[[146 155 134 118 117 117]
 [139 134 130 153 122 115]
 [136 129 129 147 122 110]]
->
[[117 146 155 134 118 117]
 [115 139 134 130 153 122]
 [110 136 129 129 147 122]]

[[113 127 144 126 139 148 111 148 150 108 118]
 [111 138 133 147 129 109 138 111 129 119 107]
 [137 135 112 124 138 142 105 117 120 137 111]
 [114 149 137 129 130 142 148 117 152 112 148]
 [126 107 126 146 123 146 127 134 146 153 107]
 [133 141 145 118 130 123 130 141 128 123 135]
 [128 104 122 147 127 132 125 142 148 145 110]]
->
[[118 113 127 144 126 139 148 111 148 150 108]
 [107 111 138 133 147 129 109 138 111 129 119]
 [111 137 135 112 124 138 142 105 117 120 137]
 [148 114 149 137 129 130 142 148 117 152 112]
 [107 126 107 126 146 123 146 127 134 146 153]
 [135 133 141 145 118 130 123 130 141 128 123]
 [110 128 104 122 147 127 132 125 142 148 145]]

[[147 128 108 131 130 131 128 116 128 128 135 109 103 142 124]
 [152 128 102 116 138 113 134 113 128 130 120 127 120 128 111]
 [129 128 103 122 130 146 138 117 123 123 137 127 125 128 120]
 [131 128 120 127 135 117 128 128 128 121 137 126 128 128 125]
 [127 124 132 125 136 113 128 108 117 128 144 132 128 128 123]
 [122 128 105 122 129 114 127 134 129 128 117 104 128 119 125]]
->
[[124 147 128 108 131 130 131 128 116 128 128 135 109 103 142]
 [111 152 128 102 116 138 113 134 113 128 130 120 127 120 128]
 [120 129 128 103 122 130 146 138 117 123 123 137 127 125 128]
 [125 131 128 120 127 135 117 128 128 128 121 137 126 128 128]
 [123 127 124 132 125 136 113 128 108 117 128 144 132 128 128]
 [125 122 128 105 122 129 114 127 134 129 128 117 104 128 119]]

[[143 142 128 119 126]
 [139 120 111 100 145]]
->
[[126 143 142 128 119]
 [145 139 120 111 100]]

[[151 144 116 130 127 139]
 [129 116 123 114 127 119]
 [133 149 128 137 120 127]
 [110 119 130 127 146 135]
 [140 129 135 124 144 127]
 [150 135 133 141 132 142]
 [120 143 129 127 130 116]
 [150 130 127 119 128 136]
 [136 113 131 129 113 110]
 [134 145 134 125 132 150]
 [125 146 119 138 131 116]
 [111 119 132 132 138 125]]
->
[[139 151 144 116 130 127]
 [119 129 116 123 114 127]
 [127 133 149 128 137 120]
 [135 110 119 130 127 146]
 [127 140 129 135 124 144]
 [142 150 135 133 141 132]
 [116 120 143 129 127 130]
 [136 150 130 127 119 128]
 [110 136 113 131 129 113]
 [150 134 145 134 125 132]
 [116 125 146 119 138 131]
 [125 111 119 132 132 138]]

[[125 125 131 140 136 130 129]
 [139 113 112 130 120 145 133]
 [129 141 108 115 144 130 135]
 [109 135 107 147 108 109 117]
 [141 130 139 141 143 127 114]
 [114 149 115 130 116 103 130]
 [138 140 136 129 132 127 107]
 [105 137 113 107 139 120 129]
 [120 144 128 113 146 122 117]
 [122 139 118 125 125 133 144]]
->
[[129 125 125 131 140 136 130]
 [133 139 113 112 130 120 145]
 [135 129 141 108 115 144 130]
 [117 109 135 107 147 108 109]
 [114 141 130 139 141 143 127]
 [130 114 149 115 130 116 103]
 [107 138 140 136 129 132 127]
 [129 105 137 113 107 139 120]
 [117 120 144 128 113 146 122]
 [144 122 139 118 125 125 133]]

[[148 125 108 100 121 133 115 119 143 107 147]
 [116 147 118 116 121 116 133 122 146 136 109]
 [112 113 121 124 123 130 124 117 147 140 108]
 [136 128 116 114 110 127 114 121 143 113 132]
 [136 130 140 145 132 119 114 136 119 136 141]]
->
[[147 148 125 108 100 121 133 115 119 143 107]
 [109 116 147 118 116 121 116 133 122 146 136]
 [108 112 113 121 124 123 130 124 117 147 140]
 [132 136 128 116 114 110 127 114 121 143 113]
 [141 136 130 140 145 132 119 114 136 119 136]]
---
[[137 133 140 118 140  99 123 116 137 141]
 [145 137 150 128 135 114 123 131 120 131]]
->
[[137 141 137 133 140 118 140  99 123 116]
 [120 131 145 137 150 128 135 114 123 131]]

[[139 131 130 128 123 129 138 135 122 127 128]
 [139 131 130 128 123 129 138 135 122 127 123]
 [124 127 122 106 113 119 125 127 156 121 123]
 [132 127 130 128 123 129 125 127 131 127 128]
 [132 127 130 128 123 129 125 127 131 127 128]
 [147 136 122 134 134 109 112 120 139 133 138]]
->
[[127 128 139 131 130 128 123 129 138 135 122]
 [127 123 139 131 130 128 123 129 138 135 122]
 [121 123 124 127 122 106 113 119 125 127 156]
 [127 128 132 127 130 128 123 129 125 127 131]
 [127 128 132 127 130 128 123 129 125 127 131]
 [133 138 147 136 122 134 134 109 112 120 139]]

[[129 127 128]
 [124 125 109]
 [120 123 123]
 [128 127 132]
 [127 129 129]
 [129 126 130]
 [112 152 151]
 [143 140 115]
 [146 140 108]
 [124 125 127]
 [122 127 124]]
->
[[127 128 129]
 [125 109 124]
 [123 123 120]
 [127 132 128]
 [129 129 127]
 [126 130 129]
 [152 151 112]
 [140 115 143]
 [140 108 146]
 [125 127 124]
 [127 124 122]]

[[135 122 131]
 [139 114 114]
 [128 128 128]
 [126 137 136]
 [122 124 106]
 [124 126 112]
 [121 130 110]
 [132 128 140]
 [131 128 134]
 [122 130 129]]
->
[[122 131 135]
 [114 114 139]
 [128 128 128]
 [137 136 126]
 [124 106 122]
 [126 112 124]
 [130 110 121]
 [128 140 132]
 [128 134 131]
 [130 129 122]]

[[116 124 118 131 151 131 119 133]
 [126 118 132 143 113 127 130 117]
 [130 151 142 107 115 129 119 142]
 [137 135 134 136 133 123 157 123]
 [120 107 132 129 118 131 118 129]
 [122 134 111 135 126 142 126 148]
 [117 136 134 108 126 128 127 147]
 [136 148 119 123 127 137 128 133]
 [143 136 113 109 118 122 145 107]
 [132 144 140 116 128 139 117 144]]
->
[[119 133 116 124 118 131 151 131]
 [130 117 126 118 132 143 113 127]
 [119 142 130 151 142 107 115 129]
 [157 123 137 135 134 136 133 123]
 [118 129 120 107 132 129 118 131]
 [126 148 122 134 111 135 126 142]
 [127 147 117 136 134 108 126 128]
 [128 133 136 148 119 123 127 137]
 [145 107 143 136 113 109 118 122]
 [117 144 132 144 140 116 128 139]]

[[135 126 129 107 123 131 116 123 141 111 121 128 106 121]
 [142 120 129 125 139 132 116 126 138 112 113 123 104 130]]
->
[[106 121 135 126 129 107 123 131 116 123 141 111 121 128]
 [104 130 142 120 129 125 139 132 116 126 138 112 113 123]]

[[129 130 114]
 [129 129 102]
 [127 119 126]
 [127 139 137]]
->
[[130 114 129]
 [129 102 129]
 [119 126 127]
 [139 137 127]]

[[140 123 113 137 118 125 119 140]
 [138 102 106 132 152 127 152 118]
 [140 152 112 142 142 118 109 110]
 [146 122 149 128 139 112 109 110]
 [141 138 109 134 122 153 117 118]
 [111 132 130 106 142 149 119 137]
 [112 128 136 145 117 151 129 102]
 [139 122 140 115 115 119 140 125]]
->
[[119 140 140 123 113 137 118 125]
 [152 118 138 102 106 132 152 127]
 [109 110 140 152 112 142 142 118]
 [109 110 146 122 149 128 139 112]
 [117 118 141 138 109 134 122 153]
 [119 137 111 132 130 106 142 149]
 [129 102 112 128 136 145 117 151]
 [140 125 139 122 140 115 115 119]]

[[121 128 119 137 144 114 141 113 137 128 127 128 126]
 [150 128 120 110 141 127 145 120 145 128 128 128 128]
 [110 128 135 124 107 138 100 141 110 128 125 127 128]
 [142 128 119 124 141 117 148 110 138 128 127 128 127]
 [120 128 122 137 114 108 150 108 135 128 128 128 128]
 [111 128 120 131 110 111 147 108 135 129 127 128 126]
 [111 128 138 134 113 127 111 132 103 128 125 128 129]]
->
[[128 126 121 128 119 137 144 114 141 113 137 128 127]
 [128 128 150 128 120 110 141 127 145 120 145 128 128]
 [127 128 110 128 135 124 107 138 100 141 110 128 125]
 [128 127 142 128 119 124 141 117 148 110 138 128 127]
 [128 128 120 128 122 137 114 108 150 108 135 128 128]
 [128 126 111 128 120 131 110 111 147 108 135 129 127]
 [128 129 111 128 138 134 113 127 111 132 103 128 125]]
